Here is a tiny trained network, its code and every weight. The questions are about switching its units off for an input and a class, where a switched-off unit gives its printed mean instead of its output.

import numpy as np


def w(rows, s, z=0):
    codes = np.array(rows[::2]) - 128.0
    scale = np.full(codes.shape[1], s)
    scale[-1] = z or s
    return codes * scale


def norm(h):
    return h / np.sqrt((h * h).mean(-1, keepdims=True) + 1e-5)


def f(y):
    return np.maximum(y, 0)


def log_softmax(a):
    a = a - a.max(-1, keepdims=True)
    return a - np.log(np.exp(a).sum(-1, keepdims=True))


def net(x, mask):
    res = np.array(x, float).reshape(1, 8) / 4 @ E
    u = 0
    for l in range(4):
        y = f(norm(res) @ A[l][:, :-1].T + A[l][:, -1])
        res = res + np.where(mask[u : u + 4], y, B[l][:, -1]) @ B[l][:, :-1]
        u += 4
    return log_softmax(norm(res)[-1] @ U[:, :-1].T + U[:, -1])


A, B = {}, {}
E = w([
[82,213,138],'x0',
[126,125,127],'x1',
[132,128,130],'x2',
[127,129,130],'x3',
[130,126,127],'x4',
[2,117,45],'x5',
[124,132,127],'x6',
[212,224,16],'x7',
],0.0044)
A[0] = w([
[180,2,178,107],'0.n1',
[161,147,243,49],'0.n2',
[135,215,218,248],'0.n3',
[196,122,39,81],'0.n4',
],0.0077,0.0012)
B[0] = w([
[71,255,179,255],'0.n1',
[129,124,242,223],'0.n2',
[184,4,186,238],'0.n3',
[150,17,90,214],'0.n4',
],0.0074,0.0037)
A[1] = w([
[114,94,57,18],'1.n1',
[234,169,124,48],'1.n2',
[65,115,134,113],'1.n3',
[153,244,49,2],'1.n4',
],0.011,0.00077)
B[1] = w([
[118,237,82,228],'1.n1',
[160,5,97,251],'1.n2',
[73,63,84,252],'1.n3',
[183,199,217,224],'1.n4',
],0.011,0.003)
A[2] = w([
[121,104,229,64],'2.n1',
[102,156,104,37],'2.n2',
[149,206,254,18],'2.n3',
[136,180,81,2],'2.n4',
],0.0098,0.00091)
B[2] = w([
[120,191,135,253],'2.n1',
[162,86,134,153],'2.n2',
[114,248,166,254],'2.n3',
[143,157,116,164],'2.n4',
],0.011,0.0048)
A[3] = w([
[2,57,120,2],'3.n1',
[212,21,164,103],'3.n2',
[52,187,112,74],'3.n3',
[2,54,142,54],'3.n4',
],0.0074,0.0016)
B[3] = w([
[5,92,129,246],'3.n1',
[216,2,172,220],'3.n2',
[211,82,181,226],'3.n3',
[19,98,62,253],'3.n4',
],0.0093,0.0033)
U = w([
[161,254,182,251],'0',
[235,27,112,64],'1',
[11,90,131,111],'2',
[184,180,1,126],'3',
[139,180,246,101],'4',
[233,58,142,132],'5',
[15,81,88,55],'6',
],0.0095,0.0032)

Each question gives the input, the list of numbers given to net, and the class t.
The units are the neurons (one row each of A and B). Each row of codes is followed by its name. A weight is (code - 128) times the scale printed after its matrix; where a second scale follows, it is the last column's (A, B and U).
mask holds one flag per neuron, layer by layer. A switched-off neuron (its flag False) gives its mean, the last column of its row in B, instead of its output. The means were averaged over made-up inputs and are rounded, as every weight is.
A unit's drop is (log p(t) with every unit on - log p(t) with that unit switched off) / (log p(t) with every unit on - log p(t) with every unit switched off).
The circuit of an input: a set's keep is (log p(t) with only the set's units on - log p(t) with every unit switched off) / (log p(t) with every unit on - log p(t) with every unit switched off). Starting from the 12 units with the biggest drops (on a tie, the unit counted first), units are removed one at a time, each time the one whose removal leaves the highest keep (on an exact tie, the one counted first), for as long as the keep stays at least 0.8.
units of the circuit, in order: the units of the circuit, biggest drop first
unit that matters most: the unit with the biggest drop
k most important neurons: the k neurons with the biggest drops, biggest first
k most important neurons of layer l: the k neurons of layer l with the biggest drops, biggest first
drop when u is switched off: that unit's drop, to one decimal
input [-6,5,0,-7,8,7,-3,1], class 3: 2 most important neurons : (1.n1, 0.n2)
input [6,5,-3,-4,0,-7,0,3], class 5: units of the circuit, in order : (1.n2)
input [0,-7,8,8,-3,8,4,3], class 3: 2 most important neurons : (0.n1, 2.n3)
input [-2,-2,0,3,-5,5,6,3], class 3: 3 most important neurons : (0.n1, 0.n4, 2.n3)
input [-5,1,-2,-6,8,-6,0,0], class 0: 2 most important neurons : (0.n1, 0.n2)
input [4,-2,-5,-2,4,0,-6,8], class 5: 2 most important neurons : (1.n2, 0.n1)
input [-8,2,8,5,-8,1,1,3], class 3: 2 most important neurons : (0.n4, 1.n1)
input [-8,-5,-6,-4,2,5,-5,1], class 3: 2 most important neurons : (1.n1, 0.n2)
input [4,-2,7,0,7,6,-7,3], class 0: 2 most important neurons : (1.n4, 0.n3)
input [-5,-6,-2,-2,5,5,7,4], class 3: 2 most important neurons of layer 0 : (0.n4, 0.n1)
input [-8,-5,-5,-5,5,-8,-3,-2], class 0: 2 most important neurons : (0.n1, 2.n3)
input [2,-8,6,1,-3,1,3,-2], class 6: 2 most important neurons : (1.n4, 2.n3)
input [5,0,8,-7,-7,0,4,3], class 5: drop when 0.n3 is switched off : 0.4
input [-3,5,-1,6,-8,-4,-5,2], class 1: unit that matters most : 1.n2
input [6,5,0,1,-6,-3,-2,1], class 5: drop when 1.n1 is switched off : 0.3
input [-4,-4,-7,-6,-6,-7,1,-5], class 0: drop when 0.n1 is switched off : 0.1
input [7,-4,8,-7,-7,-1,-6,4], class 5: drop when 2.n3 is switched off : 0.0
